Small tables with named rows and columns. After each table, cells are looked up by row and column.

lud =
        rafoza  vukezo  mer  zezi  mumibi  nitozo  tefa
foneg      110     110  146    92     188     114   159
tazu        82      71  141   115      65      78    99
lede       106     101  130   109     128     106   124
zudu        63      63  214    72     175      68   182
zif        115     119  140   114     136     117   138
kub        109     106  132   109     134     110   129
zinogi     144     147   85   150      75     141    89
named      153     151   56   156      63     148    68
zulizo     145     144   72   151      66     141    77
sirofo     145     150   93   146      89     143   100
zur        147     147   76   147      82     143    86

What is the mumibi of zudu in lud? 175
What is the zezi of lede in lud? 109
What is the nitozo of lede in lud? 106
What is the nitozo of kub in lud? 110
What is the rafoza of kub in lud? 109
What is the mumibi of zinogi in lud? 75
What is the nitozo of named in lud? 148
What is the vukezo of zur in lud? 147
What is the rafoza of zif in lud? 115
What is the mumibi of zur in lud? 82
What is the tefa of tazu in lud? 99
What is the mer of zinogi in lud? 85
What is the mer of tazu in lud? 141
What is the tefa of sirofo in lud? 100
What is the tefa of named in lud? 68
What is the zezi of sirofo in lud? 146
What is the tefa of lede in lud? 124
What is the rafoza of zudu in lud? 63
Row with the largest zezi: named

tade.csv
,bovas,nek,giv,kubes,tupeluv
fom,60,81,159,191,221
baro,128,185,89,163,76
duzonef,92,102,226,133,102
repu,110,71,147,169,177
tole,108,135,157,97,130
tokiped,145,126,158,124,95
bav,140,178,56,185,130

bav, kubes => 185
baro, bovas => 128
fom, bovas => 60
tole, kubes => 97
tole, tupeluv => 130
baro, kubes => 163
bav, bovas => 140
tokiped, giv => 158
tokiped, kubes => 124
tokiped, tupeluv => 95
repu, tupeluv => 177
duzonef, nek => 102
duzonef, bovas => 92
baro, tupeluv => 76
duzonef, kubes => 133
baro, nek => 185

Table vilot
,rul,bafu,gib,geporap,pavaki,rago,zelirad,geb,bigu
riz,25.86,59.33,59.74,64.37,30.44,64.60,36.79,51.55,22.67
pezabit,72.99,36.54,40.45,30.57,30.44,35.35,60.84,45.62,70.31
dad,55.08,35.24,39.64,44.30,30.44,50.95,16.76,21.94,49.22
vuvorik,79.59,45.66,60.54,35.32,30.44,63.95,56.83,32.79,35.17
sidum,55.08,64.54,27.59,43.24,30.44,58.75,73.86,72.27,60.94
sim,60.73,43.05,77.42,40.60,30.44,42.50,73.86,65.36,49.22
gif,40.00,23.52,66.97,46.94,30.44,28.19,28.78,55.49,67.18
kugu,28.68,50.86,58.93,56.98,30.44,51.60,46.81,83.13,57.81

sim, rago: 42.50
gif, geporap: 46.94
riz, rago: 64.60
gif, rago: 28.19
vuvorik, pavaki: 30.44
kugu, geporap: 56.98
dad, geporap: 44.30
kugu, rul: 28.68
dad, geb: 21.94
kugu, zelirad: 46.81
pezabit, geb: 45.62
dad, zelirad: 16.76
gif, pavaki: 30.44
kugu, rago: 51.60
sidum, rul: 55.08
sidum, gib: 27.59
pezabit, gib: 40.45
vuvorik, geporap: 35.32
kugu, bafu: 50.86
pezabit, rul: 72.99

lut =
,temom,norud,lapu,kis,gez,fom,ruzamil
bupe,7306,7408,5719,8383,4844,4668,5092
suseb,7194,6257,6535,6305,6595,5796,5920
fil,4714,7352,2374,4034,6171,6991,5977
delonu,7116,6099,5856,7548,8129,6044,5204
fug,6554,7132,5152,8115,4979,5148,4935
motalur,5060,4227,4789,7718,1557,5069,6600
nura,6215,5711,5934,6507,5054,6126,6044
komu,6380,6992,5662,7493,5181,5193,5408

fom of nura is 6126
temom of nura is 6215
norud of fug is 7132
kis of delonu is 7548
ruzamil of bupe is 5092
gez of suseb is 6595
lapu of fug is 5152
norud of nura is 5711
kis of suseb is 6305
ruzamil of fil is 5977
norud of komu is 6992
temom of delonu is 7116
norud of delonu is 6099
kis of fug is 8115
lapu of suseb is 6535

seb =
        domed  gazi  zom  bom  vusu  metab  sabab  karenot
gesosa     95   185  153   66    95    109    109       96
turedi    137    93   91   41   145    146     65      100
faf       161   101  207   67   163     63     77      161

faf, gazi -> 101
faf, karenot -> 161
faf, domed -> 161
gesosa, sabab -> 109
turedi, gazi -> 93
gesosa, domed -> 95
gesosa, bom -> 66
gesosa, metab -> 109
gesosa, zom -> 153
gesosa, karenot -> 96
faf, metab -> 63
turedi, karenot -> 100
turedi, zom -> 91

zegi
cols = zuzun, fek, palot, sep
mef: [9.95, 15.87, 73.28, 38.91]
letupi: [28.75, 23.38, 74.75, 49.99]
kodata: [24.96, 21.49, 75.41, 48.35]
ser: [16.83, 18.12, 75.39, 43.99]
sugenim: [38.23, 27.43, 71.69, 54.40]
zim: [13.55, 16.45, 75.07, 41.39]
zito: [21.12, 20.32, 74.96, 46.78]
nit: [33.23, 25.16, 73.20, 52.41]

palot of letupi = 74.75
palot of nit = 73.20
palot of kodata = 75.41
fek of zim = 16.45
sep of kodata = 48.35
palot of zim = 75.07
zuzun of letupi = 28.75
sep of nit = 52.41
sep of sugenim = 54.40
fek of zito = 20.32
fek of mef = 15.87
fek of ser = 18.12
sep of ser = 43.99
zuzun of kodata = 24.96
palot of sugenim = 71.69
Which row has the largest sep? sugenim

mut:
	vedu	sul	barivam	debusi	kov	toz	ramibob	zupam
riv	82	176	83	124	177	79	123	209
fakel	107	88	119	114	136	114	116	148
rolefir	118	85	171	132	102	124	76	105
bir	122	147	119	160	151	103	113	173
big	118	124	119	124	136	114	113	165
mememum	118	124	108	171	216	44	213	124
vin	93	67	142	109	122	114	113	123
bafe	124	18	190	140	136	157	106	186
mudezi	118	124	122	103	125	120	113	165
piromo	141	220	124	132	136	122	172	165
kadade	110	124	119	132	95	151	159	105

What is the barivam of big in mut? 119
What is the ramibob of mememum in mut? 213
What is the toz of kadade in mut? 151
What is the vedu of riv in mut? 82
What is the ramibob of mudezi in mut? 113
What is the toz of rolefir in mut? 124
What is the toz of riv in mut? 79
What is the kov of big in mut? 136
What is the ramibob of kadade in mut? 159
What is the kov of piromo in mut? 136
What is the toz of bir in mut? 103
What is the debusi of mememum in mut? 171
What is the barivam of piromo in mut? 124
What is the barivam of kadade in mut? 119
What is the zupam of mudezi in mut? 165
What is the barivam of riv in mut? 83
What is the ramibob of bir in mut? 113
What is the sul of vin in mut? 67
What is the ramibob of bafe in mut? 106
What is the vedu of rolefir in mut? 118
Which row has the largest ramibob? mememum

